Here is a tiny trained network, its code and every weight. The questions are about switching its units off for an input and a target symbol, where a switched-off unit gives its printed mean instead of its output.

import numpy as np


def w(rows, s, z=0):
    codes = np.array(rows[::2]) - 128.0
    scale = np.full(codes.shape[1], s)
    scale[-1] = z or s
    return codes * scale


def f(y):
    return np.maximum(y, 0)


def softmax(a):
    e = np.exp(a - a.max(-1, keepdims=True))
    return e / e.sum(-1, keepdims=True)


def log_softmax(a):
    a = a - a.max(-1, keepdims=True)
    return a - np.log(np.exp(a).sum(-1, keepdims=True))


def net(x, mask):
    ids = ['αβδεζηλξστφψω'.index(c) for c in x.split()]
    T = len(ids)
    res = E[ids] + P[:T]
    q, k, v = (res @ M[0].T for M in (Q, K, V))
    z = softmax(np.where(np.tri(T) > 0, q @ k.T / 4**0.5, -1e9)) @ v
    res = res + np.where(mask[0], z, O[0][:, -1]) @ O[0][:, :-1]
    y = f(res @ A[0][:, :-1].T + A[0][:, -1])
    res = res + np.where(mask[1:9], y, B[0][:, -1]) @ B[0][:, :-1]
    return log_softmax(res[-1] @ U[:, :-1].T + U[:, -1])


Q, K, V, O, A, B = {}, {}, {}, {}, {}, {}
E = w([
[122,131,74],'α',
[217,102,143],'β',
[130,141,90],'δ',
[128,140,83],'ε',
[147,130,86],'ζ',
[206,141,151],'η',
[108,188,98],'λ',
[84,181,114],'ξ',
[162,198,177],'σ',
[99,132,108],'τ',
[82,202,110],'φ',
[153,64,67],'ψ',
[45,250,140],'ω',
],0.013)
P = w([
[149,165,48],'0',
[73,123,137],'1',
[179,167,60],'2',
[87,124,152],'3',
[194,167,72],'4',
[104,121,164],'5',
[208,168,80],'6',
[115,122,178],'7',
[220,168,93],'8',
[127,119,191],'9',
[237,168,99],'10',
[143,117,204],'11',
[254,168,108],'12',
[35,119,114],'13',
],0.0098)
Q[0] = w([
[33,93,162],'H0',
[206,252,61],'H0',
[215,206,53],'H0',
[51,64,189],'H0',
],0.015)
K[0] = w([
[20,111,82],'H0',
[199,147,250],'H0',
[211,125,227],'H0',
[58,135,44],'H0',
],0.011)
V[0] = w([
[189,55,140],'H0',
[45,196,90],'H0',
[165,220,170],'H0',
[160,8,78],'H0',
],0.013)
O[0] = w([
[61,107,87,126],'H0',
[193,136,174,114],'H0',
[99,238,105,255],'H0',
[98,9,71,83],'H0',
],0.011,0.0041)
A[0] = w([
[248,94,94,65],'N0',
[165,109,113,205],'N1',
[66,68,154,137],'N2',
[47,67,97,135],'N3',
[156,139,220,172],'N4',
[177,108,203,144],'N5',
[101,177,195,170],'N6',
[145,93,84,255],'N7',
],0.012,0.0073)
B[0] = w([
[226,111,254,154],'N0',
[59,153,156,186],'N1',
[177,193,176,144],'N2',
[168,64,136,197],'N3',
[75,60,94,233],'N4',
[42,106,93,180],'N5',
[224,59,86,254],'N6',
[63,146,166,238],'N7',
],0.0099,0.0081)
U = w([
[149,115,227,184],'α',
[38,52,64,177],'β',
[141,173,168,17],'δ',
[142,199,212,238],'ε',
[92,139,182,244],'ζ',
[51,254,102,85],'η',
[154,139,138,4],'λ',
[182,105,105,136],'ξ',
[192,189,72,120],'σ',
[137,155,168,72],'τ',
[180,86,101,119],'φ',
[162,56,143,123],'ψ',
[195,55,81,10],'ω',
],0.008,0.0031)

Each question gives the input, a string of symbols that net reads in full, and the target symbol t.
The units are the heads (4 rows each of Q, K, V and O) and the neurons (one row each of A and B). Each row of codes is followed by its name. A weight is (code - 128) times the scale printed after its matrix; where a second scale follows, it is the last column's (O, A, B and U).
mask holds one flag per unit, heads first, then neurons. A switched-off unit (its flag False) gives its mean, the last column of its rows in O or B, instead of its output. The means were averaged over made-up inputs and are rounded, as every weight is.
A unit's drop is (log p(t) with every unit on - log p(t) with that unit switched off) / (log p(t) with every unit on - log p(t) with every unit switched off).
The circuit of an input: a set's keep is (log p(t) with only the set's units on - log p(t) with every unit switched off) / (log p(t) with every unit on - log p(t) with every unit switched off). Starting from all 9 units, units are removed one at a time, each time the one whose removal leaves the highest keep (on an exact tie, the one counted first), for as long as the keep stays at least 0.8.
units of the circuit, in order: the units of the circuit, biggest drop first
unit that matters most: the unit with the biggest drop
k most important neurons: the k neurons with the biggest drops, biggest first
drop of u: that unit's drop, to one decimal
input α σ α σ φ, target σ: units of the circuit, in order : N6, H0
input λ ε ξ α α α ε α η σ τ ε δ, target σ: 3 most important neurons : N7, N6, N1
input τ δ η τ β φ ψ, target β: units of the circuit, in order : H0
input σ δ α, target σ: units of the circuit, in order : H0, N6
input β η ε, target η: 4 most important neurons : N6, N4, N7, N0
input ε ξ σ ε δ σ α α δ, target σ: units of the circuit, in order : H0, N6
input ξ η ε τ ε, target η: units of the circuit, in order : N6, H0, N3
input β ε ε ξ η η τ ε ε ε δ, target η: units of the circuit, in order : H0, N6
input β β ω, target β: 2 most important neurons : N3, N0
input ω β ε ε η ξ δ σ ζ, target σ: units of the circuit, in order : H0, N6, N7
input ξ η α δ η α τ, target η: units of the circuit, in order : N6, H0
input ε φ η, target η: units of the circuit, in order : H0, N6
input η δ ξ, target η: 2 most important neurons : N6, N3
input ψ λ α, target ε: unit that matters most : H0
input β λ ψ δ α ψ, target α: 2 most important neurons : N0, N2
input τ β ε β τ ξ λ η α δ ω ε φ, target η: drop of N3 : 0.2
input ε τ ξ β φ ε σ σ τ, target σ: drop of N7 : 0.1
input β α ε τ τ ξ ε λ β ε α, target β: drop of N3 : 0.2
